Below are the code and all the weights of a small trained network. Each question names an input and a class and asks about switching units off, where a switched-off unit gives its printed mean instead of its output.

import numpy as np


def w(rows, s, z=0):
    codes = np.array(rows[::2]) - 128.0
    scale = np.full(codes.shape[1], s)
    scale[-1] = z or s
    return codes * scale


def norm(h):
    return h / np.sqrt((h * h).mean(-1, keepdims=True) + 1e-5)


def f(y):
    return y / 2 * (1 + np.tanh(0.7978845608 * (y + 0.044715 * y**3)))


def log_softmax(a):
    a = a - a.max(-1, keepdims=True)
    return a - np.log(np.exp(a).sum(-1, keepdims=True))


def net(x, mask):
    res = np.array(x, float).reshape(1, 5) / 4 @ E
    u = 0
    for l in range(2):
        y = f(norm(res) @ A[l][:, :-1].T + A[l][:, -1])
        res = res + np.where(mask[u : u + 9], y, B[l][:, -1]) @ B[l][:, :-1]
        u += 9
    return log_softmax(norm(res)[-1] @ U[:, :-1].T + U[:, -1])


A, B = {}, {}
E = w([
[115,23,53,10],'x0',
[106,228,96,105],'x1',
[160,253,231,57],'x2',
[128,34,218,122],'x3',
[226,79,135,143],'x4',
],0.0034)
A[0] = w([
[54,196,147,122,126],'L0N1',
[140,172,104,118,139],'L0N2',
[101,104,5,54,137],'L0N3',
[97,138,152,111,126],'L0N4',
[166,178,81,126,152],'L0N5',
[115,119,116,151,254],'L0N6',
[124,171,89,168,27],'L0N7',
[114,156,154,76,147],'L0N8',
[104,128,160,150,189],'L0N9',
],0.012,0.00099)
B[0] = w([
[236,194,98,132,203],'L0N1',
[51,129,92,96,158],'L0N2',
[192,110,167,59,254],'L0N3',
[96,93,191,209,139],'L0N4',
[61,200,43,146,172],'L0N5',
[209,77,100,31,148],'L0N6',
[75,233,88,146,167],'L0N7',
[189,125,253,32,162],'L0N8',
[136,123,65,124,143],'L0N9',
],0.006,0.0065)
A[1] = w([
[173,197,198,129,182],'L1N1',
[171,107,69,92,252],'L1N2',
[139,137,145,110,52],'L1N3',
[101,80,145,89,189],'L1N4',
[137,247,122,82,201],'L1N5',
[99,109,87,172,114],'L1N6',
[109,71,148,132,136],'L1N7',
[105,182,156,98,200],'L1N8',
[95,115,88,75,17],'L1N9',
],0.014,0.0018)
B[1] = w([
[121,77,100,122,202],'L1N1',
[158,117,255,195,189],'L1N2',
[94,77,73,57,135],'L1N3',
[95,124,57,159,162],'L1N4',
[111,116,169,138,245],'L1N5',
[169,111,152,110,135],'L1N6',
[186,175,41,130,148],'L1N7',
[84,103,128,50,170],'L1N8',
[144,71,119,132,142],'L1N9',
],0.0085,0.011)
U = w([
[169,135,74,167,130],'0',
[57,241,122,110,135],'1',
[214,72,173,164,130],'2',
[77,137,58,102,1],'3',
[124,84,222,10,185],'4',
],0.012,0.0089)

Each question gives the input, the list of numbers given to net, and the class t.
The units are the neurons (one row each of A and B). Each row of codes is followed by its name. A weight is (code - 128) times the scale printed after its matrix; where a second scale follows, it is the last column's (A, B and U).
mask holds one flag per neuron, layer by layer. A switched-off neuron (its flag False) gives its mean, the last column of its row in B, instead of its output. The means were averaged over made-up inputs and are rounded, as every weight is.
A unit's drop is (log p(t) with every unit on - log p(t) with that unit switched off) / (log p(t) with every unit on - log p(t) with every unit switched off).
The circuit of an input: a set's keep is (log p(t) with only the set's units on - log p(t) with every unit switched off) / (log p(t) with every unit on - log p(t) with every unit switched off). Starting from the 12 units with the biggest drops (on a tie, the unit counted first), units are removed one at a time, each time the one whose removal leaves the highest keep (on an exact tie, the one counted first), for as long as the keep stays at least 0.8.
units of the circuit, in order: the units of the circuit, biggest drop first
unit that matters most: the unit with the biggest drop
top k neurons: the k neurons with the biggest drops, biggest first
top k neurons in layer l: the k neurons of layer l with the biggest drops, biggest first
drop when u is switched off: that unit's drop, to one decimal
input [-6,0,-4,-6,0], class 1: unit that matters most => L0N7
input [-6,2,-5,5,-7], class 0: top 4 neurons in layer 1 => (L1N2, L1N5, L1N8, L1N9)
input [6,3,-6,-3,-7], class 2: top 2 neurons => (L1N2, L1N8)
input [6,-8,4,3,-4], class 0: units of the circuit, in order => (L1N4, L1N7, L1N5, L0N1)
input [6,-4,-5,-3,-4], class 2: top 3 neurons in layer 1 => (L1N2, L1N8, L1N4)
input [7,0,-8,-4,-5], class 2: units of the circuit, in order => (L1N2, L1N8)
input [1,1,-6,4,-3], class 2: top 2 neurons => (L1N2, L0N6)
input [8,-8,3,8,3], class 0: top 2 neurons => (L1N7, L1N4)
input [-3,-2,-4,-4,-2], class 1: top 3 neurons => (L0N7, L0N3, L1N1)
input [-8,-3,6,-5,3], class 1: units of the circuit, in order => (L0N3, L1N2)
input [6,-7,-6,7,-5], class 0: top 2 neurons in layer 0 => (L0N1, L0N8)
input [1,-1,-4,-8,-5], class 4: top 2 neurons in layer 0 => (L0N3, L0N7)
input [0,8,4,-2,6], class 1: top 3 neurons in layer 0 => (L0N5, L0N3, L0N6)
input [8,-2,3,4,7], class 2: unit that matters most => L1N8
input [2,-5,1,8,5], class 0: top 4 neurons in layer 0 => (L0N3, L0N1, L0N8, L0N6)
input [3,-2,-6,-6,-2], class 2: top 3 neurons => (L1N2, L1N8, L0N8)
input [-2,-7,-3,6,-7], class 0: top 2 neurons => (L1N7, L1N2)
input [8,6,-6,-1,0], class 2: top 3 neurons => (L1N2, L1N8, L0N8)
input [8,-8,1,4,1], class 0: top 2 neurons in layer 0 => (L0N1, L0N8)
input [5,5,-8,-8,-8], class 4: units of the circuit, in order => (L0N3)
input [-7,-2,1,-3,-2], class 1: top 2 neurons => (L1N2, L0N3)
input [7,-2,-7,-5,-1], class 2: top 2 neurons => (L1N2, L1N8)
input [-4,2,-7,-6,-3], class 1: drop when L0N7 is switched off => 1.3
input [-7,2,-4,-7,6], class 1: drop when L0N7 is switched off => 0.1
input [-5,-4,4,-7,1], class 1: drop when L0N3 is switched off => 0.2
input [-6,-4,0,6,-1], class 0: drop when L0N9 is switched off => 0.1
input [2,4,-4,-6,4], class 4: top neuron in layer 1 => (L1N7)
